Below is a small trained network, with its code and all its weights. Each question gives an input and a target symbol and asks what happens when units are switched off, that is, made to give their printed mean instead of their output.

import numpy as np


def w(rows, s, z=0):
    codes = np.array(rows[::2]) - 128.0
    scale = np.full(codes.shape[1], s)
    scale[-1] = z or s
    return codes * scale


def f(y):
    return y / 2 * (1 + np.tanh(0.7978845608 * (y + 0.044715 * y**3)))


def softmax(a):
    e = np.exp(a - a.max(-1, keepdims=True))
    return e / e.sum(-1, keepdims=True)


def log_softmax(a):
    a = a - a.max(-1, keepdims=True)
    return a - np.log(np.exp(a).sum(-1, keepdims=True))


def net(x, mask):
    ids = ['ΓΘΩβδζλμτφψ'.index(c) for c in x.split()]
    T = len(ids)
    res = E[ids] + P[:T]
    u = 0
    for l in range(2):
        r = res
        for j in range(2):
            rows = slice(2 * j, 2 * j + 2)
            q, k, v = (r @ M[l][rows].T for M in (Q, K, V))
            z = softmax(np.where(np.tri(T) > 0, q @ k.T / 2**0.5, -1e9)) @ v
            o = O[l][rows]
            res = res + np.where(mask[u + j], z, o[:, -1]) @ o[:, :-1]
        u += 2
        y = f(res @ A[l][:, :-1].T + A[l][:, -1])
        res = res + np.where(mask[u : u + 4], y, B[l][:, -1]) @ B[l][:, :-1]
        u += 4
    return log_softmax(res[-1] @ U[:, :-1].T + U[:, -1])


Q, K, V, O, A, B = {}, {}, {}, {}, {}, {}
E = w([
[97,86,87,154,162],'Γ',
[187,57,7,66,131],'Θ',
[65,132,94,145,161],'Ω',
[81,140,38,53,176],'β',
[125,122,160,247,113],'δ',
[180,111,94,118,114],'ζ',
[154,60,91,65,124],'λ',
[186,16,207,217,66],'μ',
[175,185,181,132,90],'τ',
[175,176,11,43,116],'φ',
[146,227,205,18,113],'ψ',
],0.011)
P = w([
[198,174,171,140,239],'0',
[77,132,254,148,151],'1',
[163,148,145,104,177],'2',
[151,138,77,107,115],'3',
[64,84,228,104,86],'4',
[224,144,63,60,140],'5',
[140,146,64,119,97],'6',
],0.012)
Q[0] = w([
[139,191,219,103,229],'0.h1',
[233,110,166,82,127],'0.h1',
[148,187,41,181,65],'0.h2',
[253,200,87,184,195],'0.h2',
],0.026)
K[0] = w([
[171,152,186,88,182],'0.h1',
[162,178,136,95,44],'0.h1',
[62,117,76,147,102],'0.h2',
[149,164,132,101,5],'0.h2',
],0.033)
V[0] = w([
[141,230,80,146,59],'0.h1',
[138,95,63,198,167],'0.h1',
[151,162,95,72,129],'0.h2',
[8,149,93,84,203],'0.h2',
],0.013)
O[0] = w([
[55,203,86,139,176,116],'0.h1',
[130,66,78,152,120,50],'0.h1',
[88,167,90,67,153,254],'0.h2',
[81,62,193,111,254,89],'0.h2',
],0.0088,0.0036)
A[0] = w([
[111,128,184,169,86,113],'0.n1',
[65,125,101,125,160,188],'0.n2',
[125,168,217,71,79,65],'0.n3',
[187,195,39,255,207,5],'0.n4',
],0.0086,0.0026)
B[0] = w([
[84,152,60,15,194,167],'0.n1',
[191,60,254,160,127,221],'0.n2',
[117,46,110,211,122,255],'0.n3',
[38,134,141,153,205,180],'0.n4',
],0.0088,0.0045)
Q[1] = w([
[167,128,76,129,157],'1.h1',
[60,97,141,85,114],'1.h1',
[189,92,73,184,195],'1.h2',
[6,54,158,92,39],'1.h2',
],0.014)
K[1] = w([
[25,80,91,104,101],'1.h1',
[127,109,81,113,161],'1.h1',
[29,27,76,109,83],'1.h2',
[253,112,113,203,221],'1.h2',
],0.011)
V[1] = w([
[127,112,190,135,86],'1.h1',
[177,163,80,159,214],'1.h1',
[126,46,30,168,164],'1.h2',
[110,182,129,250,163],'1.h2',
],0.017)
O[1] = w([
[148,55,166,144,111,161],'1.h1',
[116,100,37,44,75,250],'1.h1',
[153,3,16,185,94,83],'1.h2',
[133,195,134,245,237,1],'1.h2',
],0.0079,0.0039)
A[1] = w([
[238,115,190,227,141,66],'1.n1',
[246,103,24,129,219,100],'1.n2',
[144,105,233,1,235,1],'1.n3',
[198,62,27,220,40,51],'1.n4',
],0.006,0.0073)
B[1] = w([
[62,200,100,127,165,145],'1.n1',
[117,84,149,118,87,185],'1.n2',
[5,152,130,158,110,237],'1.n3',
[54,173,177,161,138,255],'1.n4',
],0.019,0.0074)
U = w([
[117,87,164,163,152,60],'Γ',
[95,138,67,139,86,31],'Θ',
[146,65,166,112,253,165],'Ω',
[81,85,128,73,193,12],'β',
[123,135,70,179,149,125],'δ',
[147,152,57,149,120,174],'ζ',
[166,118,171,75,99,188],'λ',
[170,156,184,184,65,128],'μ',
[181,169,133,139,175,198],'τ',
[117,153,53,82,171,135],'φ',
[130,148,205,87,185,126],'ψ',
],0.0069,0.011)

Each question gives the input, a string of symbols that net reads in full, and the target symbol t.
The units are the heads (2 rows each of Q, K, V and O) and the neurons (one row each of A and B). Each row of codes is followed by its name. A weight is (code - 128) times the scale printed after its matrix; where a second scale follows, it is the last column's (O, A, B and U).
mask holds one flag per unit, layer by layer, with each layer's heads first. A switched-off unit (its flag False) gives its mean, the last column of its rows in O or B, instead of its output. The means were averaged over made-up inputs and are rounded, as every weight is.
A unit's drop is (log p(t) with every unit on - log p(t) with that unit switched off) / (log p(t) with every unit on - log p(t) with every unit switched off).
The circuit of an input: a set's keep is (log p(t) with only the set's units on - log p(t) with every unit switched off) / (log p(t) with every unit on - log p(t) with every unit switched off). Starting from all 12 units, units are removed one at a time, each time the one whose removal leaves the highest keep (on an exact tie, the one counted first), for as long as the keep stays at least 0.8.
circuit, biggest first: the units of the circuit, biggest drop first
top k neurons: the k neurons with the biggest drops, biggest first
top k neurons in layer l: the k neurons of layer l with the biggest drops, biggest first
which heads matter: for each layer, one digit per head in row order, 1 if its drop is at least 0.15 and else 0, layers parted by /
input μ Ω λ Γ μ μ β, target Ω: circuit, biggest first	[0.h2]
input μ τ β, target τ: circuit, biggest first	[0.n3 0.h2 1.h2 1.n3]
input ψ Ω ψ δ λ φ Γ, target Γ: which heads matter	11 / 01
input μ λ Γ, target μ: circuit, biggest first	[0.h2 1.h1]
input μ τ τ, target τ: which heads matter	01 / 01
input β ψ ψ φ μ Γ, target φ: top 2 neurons	[0.n4 0.n3]
input ψ φ Ω, target ψ: circuit, biggest first	[1.h2 0.h1]
input λ λ Ω τ τ, target λ: which heads matter	10 / 01
input φ φ λ λ τ, target φ: circuit, biggest first	[1.h1 0.h2]
input μ λ λ ψ λ, target μ: which heads matter	11 / 10
input Θ ζ λ τ Ω λ, target τ: which heads matter	11 / 11
input Ω ζ φ β ψ, target Ω: which heads matter	01 / 01
input Γ λ λ λ φ, target Γ: which heads matter	11 / 01
input λ φ λ ζ Θ, target λ: circuit, biggest first	[0.n3 1.h2 1.n3 0.h1]
input β μ μ ψ Ω μ, target ψ: which heads matter	11 / 01
input λ λ ζ, target λ: circuit, biggest first	[1.h2 0.h1]
input Ω ψ Ω, target ψ: circuit, biggest first	[1.h2]
input Ω μ τ τ Γ, target Ω: top 2 neurons in layer 0	[0.n3 0.n1]
input λ λ β β ζ, target λ: top 3 neurons	[0.n3 1.n3 0.n4]
input λ ψ Γ β Ω Ω, target β: top 2 neurons	[1.n3 0.n3]
input λ λ Ω, target λ: circuit, biggest first	[1.h2 0.h1 1.n3]
input ψ μ Ω δ Θ, target ψ: top neuron in layer 0	[0.n3]
input λ μ λ, target μ: top 2 neurons	[0.n1 1.n4]
input ψ λ λ λ λ, target ψ: which heads matter	10 / 01
